Here is a tiny trained network, its code and every weight. The questions are about switching its units off for an input and a target symbol, where a switched-off unit gives its printed mean instead of its output.

import numpy as np


def w(rows, s, z=0):
    codes = np.array(rows[::2]) - 128.0
    scale = np.full(codes.shape[1], s)
    scale[-1] = z or s
    return codes * scale


def norm(h):
    return h / np.sqrt((h * h).mean(-1, keepdims=True) + 1e-5)


def softmax(a):
    e = np.exp(a - a.max(-1, keepdims=True))
    return e / e.sum(-1, keepdims=True)


def log_softmax(a):
    a = a - a.max(-1, keepdims=True)
    return a - np.log(np.exp(a).sum(-1, keepdims=True))


def net(x, mask):
    ids = ['βγζητψ'.index(c) for c in x.split()]
    T = len(ids)
    res = E[ids] + P[:T]
    u = 0
    for l in range(2):
        r = norm(res)
        for j in range(3):
            rows = slice(2 * j, 2 * j + 2)
            q, k, v = (r @ M[l][rows].T for M in (Q, K, V))
            z = softmax(np.where(np.tri(T) > 0, q @ k.T / 2**0.5, -1e9)) @ v
            o = O[l][rows]
            res = res + np.where(mask[u + j], z, o[:, -1]) @ o[:, :-1]
        u += 3
    return log_softmax(norm(res)[-1] @ U[:, :-1].T + U[:, -1])


Q, K, V, O = {}, {}, {}, {}
E = w([
[199,135,188,126],'β',
[135,153,7,166],'γ',
[158,108,34,107],'ζ',
[177,132,69,156],'η',
[195,130,168,104],'τ',
[148,201,152,1],'ψ',
],0.0073)
P = w([
[85,112,101,146],'0',
[124,189,194,110],'1',
[132,160,179,249],'2',
[125,92,140,81],'3',
[132,143,183,127],'4',
[193,178,80,214],'5',
[122,150,159,116],'6',
[125,116,171,131],'7',
[220,175,91,159],'8',
[140,75,132,157],'9',
[156,61,155,178],'10',
[223,159,94,137],'11',
],0.013)
Q[0] = w([
[28,177,131,113],'0.h1',
[70,56,112,1],'0.h1',
[175,49,145,31],'0.h2',
[141,99,143,172],'0.h2',
[214,198,74,135],'0.h3',
[190,148,22,255],'0.h3',
],0.0077)
K[0] = w([
[69,204,187,156],'0.h1',
[5,116,4,66],'0.h1',
[110,171,99,125],'0.h2',
[19,70,97,174],'0.h2',
[255,159,190,95],'0.h3',
[222,94,170,245],'0.h3',
],0.0074)
V[0] = w([
[115,30,58,134],'0.h1',
[134,60,94,76],'0.h1',
[1,143,100,208],'0.h2',
[101,87,129,96],'0.h2',
[191,157,147,182],'0.h3',
[191,180,72,61],'0.h3',
],0.0079)
O[0] = w([
[86,170,199,131,101],'0.h1',
[159,137,95,42,113],'0.h1',
[166,235,100,219,63],'0.h2',
[189,2,169,42,81],'0.h2',
[84,120,43,82,254],'0.h3',
[83,75,138,161,202],'0.h3',
],0.0064,0.0033)
Q[1] = w([
[115,75,157,122],'1.h1',
[112,182,105,87],'1.h1',
[56,136,164,91],'1.h2',
[136,138,251,156],'1.h2',
[98,181,150,122],'1.h3',
[83,32,97,136],'1.h3',
],0.012)
K[1] = w([
[121,129,135,60],'1.h1',
[205,109,7,141],'1.h1',
[42,121,194,94],'1.h2',
[171,192,186,165],'1.h2',
[89,149,189,136],'1.h3',
[151,160,72,164],'1.h3',
],0.012)
V[1] = w([
[81,96,98,142],'1.h1',
[50,203,145,48],'1.h1',
[28,185,253,126],'1.h2',
[108,100,209,232],'1.h2',
[227,125,91,255],'1.h3',
[134,109,179,174],'1.h3',
],0.0085)
O[1] = w([
[115,160,96,124,97],'1.h1',
[37,98,128,99,157],'1.h1',
[157,29,57,119,1],'1.h2',
[188,106,2,60,38],'1.h2',
[131,96,174,76,249],'1.h3',
[158,86,125,192,97],'1.h3',
],0.0086,0.0038)
U = w([
[206,94,203,171,51],'β',
[161,206,126,183,209],'γ',
[37,56,161,253,81],'ζ',
[214,252,177,68,95],'η',
[191,138,138,248,255],'τ',
[29,177,74,15,54],'ψ',
],0.0073,0.0036)

Each question gives the input, a string of symbols that net reads in full, and the target symbol t.
The units are the heads (2 rows each of Q, K, V and O). Each row of codes is followed by its name. A weight is (code - 128) times the scale printed after its matrix; where a second scale follows, it is the last column's (O and U).
mask holds one flag per head, layer by layer. A switched-off head (its flag False) gives its mean, the last column of its rows in O, instead of its output. The means were averaged over made-up inputs and are rounded, as every weight is.
A unit's drop is (log p(t) with every unit on - log p(t) with that unit switched off) / (log p(t) with every unit on - log p(t) with every unit switched off).
The circuit of an input: a set's keep is (log p(t) with only the set's units on - log p(t) with every unit switched off) / (log p(t) with every unit on - log p(t) with every unit switched off). Starting from all 6 units, units are removed one at a time, each time the one whose removal leaves the highest keep (on an exact tie, the one counted first), for as long as the keep stays at least 0.8.
circuit, biggest first: the units of the circuit, biggest drop first
most important unit: the unit with the biggest drop
heads that matter: for each layer, one digit per head in row order, 1 if its drop is at least 0.15 and else 0, layers parted by /
drop when u is switched off: that unit's drop, to one decimal
input η γ γ τ, target τ: circuit, biggest first	(0.h2 0.h1 1.h3 1.h2)
input ζ β η ζ γ ζ β, target τ: circuit, biggest first	(1.h3 1.h2)
input η τ τ ψ γ γ ζ ζ η τ, target ψ: circuit, biggest first	(0.h1 1.h1 1.h2)
input τ ζ γ τ ψ β η ζ η ζ, target ψ: most important unit	1.h1
input τ ζ τ ζ ψ ζ τ ζ ζ τ, target ψ: circuit, biggest first	(1.h1 0.h1)
input τ ψ ζ τ ψ τ β, target ζ: heads that matter	000 / 101
input β η β τ ζ γ β, target ψ: circuit, biggest first	(1.h2 0.h2)
input ψ η τ τ γ ψ ψ, target τ: heads that matter	101 / 111
input ζ ψ η β, target ζ: heads that matter	100 / 111
input η ψ ζ ζ ζ ψ ψ ζ τ γ, target ψ: circuit, biggest first	(1.h3 0.h3)
input η η η ζ ζ, target ζ: heads that matter	101 / 010
input β ζ ζ η ζ γ β, target ψ: circuit, biggest first	(1.h2 1.h1 0.h1)
input γ ψ τ τ, target ζ: circuit, biggest first	(0.h1 1.h1 1.h3 1.h2)
input γ ζ ψ ζ ζ, target ζ: circuit, biggest first	(0.h3)
input ζ ψ η τ, target ζ: heads that matter	100 / 111
input τ η ψ β ζ ζ β ζ γ τ ψ, target ψ: drop when 0.h1 is switched off	0.1
input ζ τ ζ τ η η γ γ ψ ψ, target τ: drop when 0.h2 is switched off	0.4
input ζ γ ψ ψ γ ζ ζ η, target η: drop when 1.h1 is switched off	0.2
input η γ β τ, target τ: drop when 1.h3 is switched off	0.5
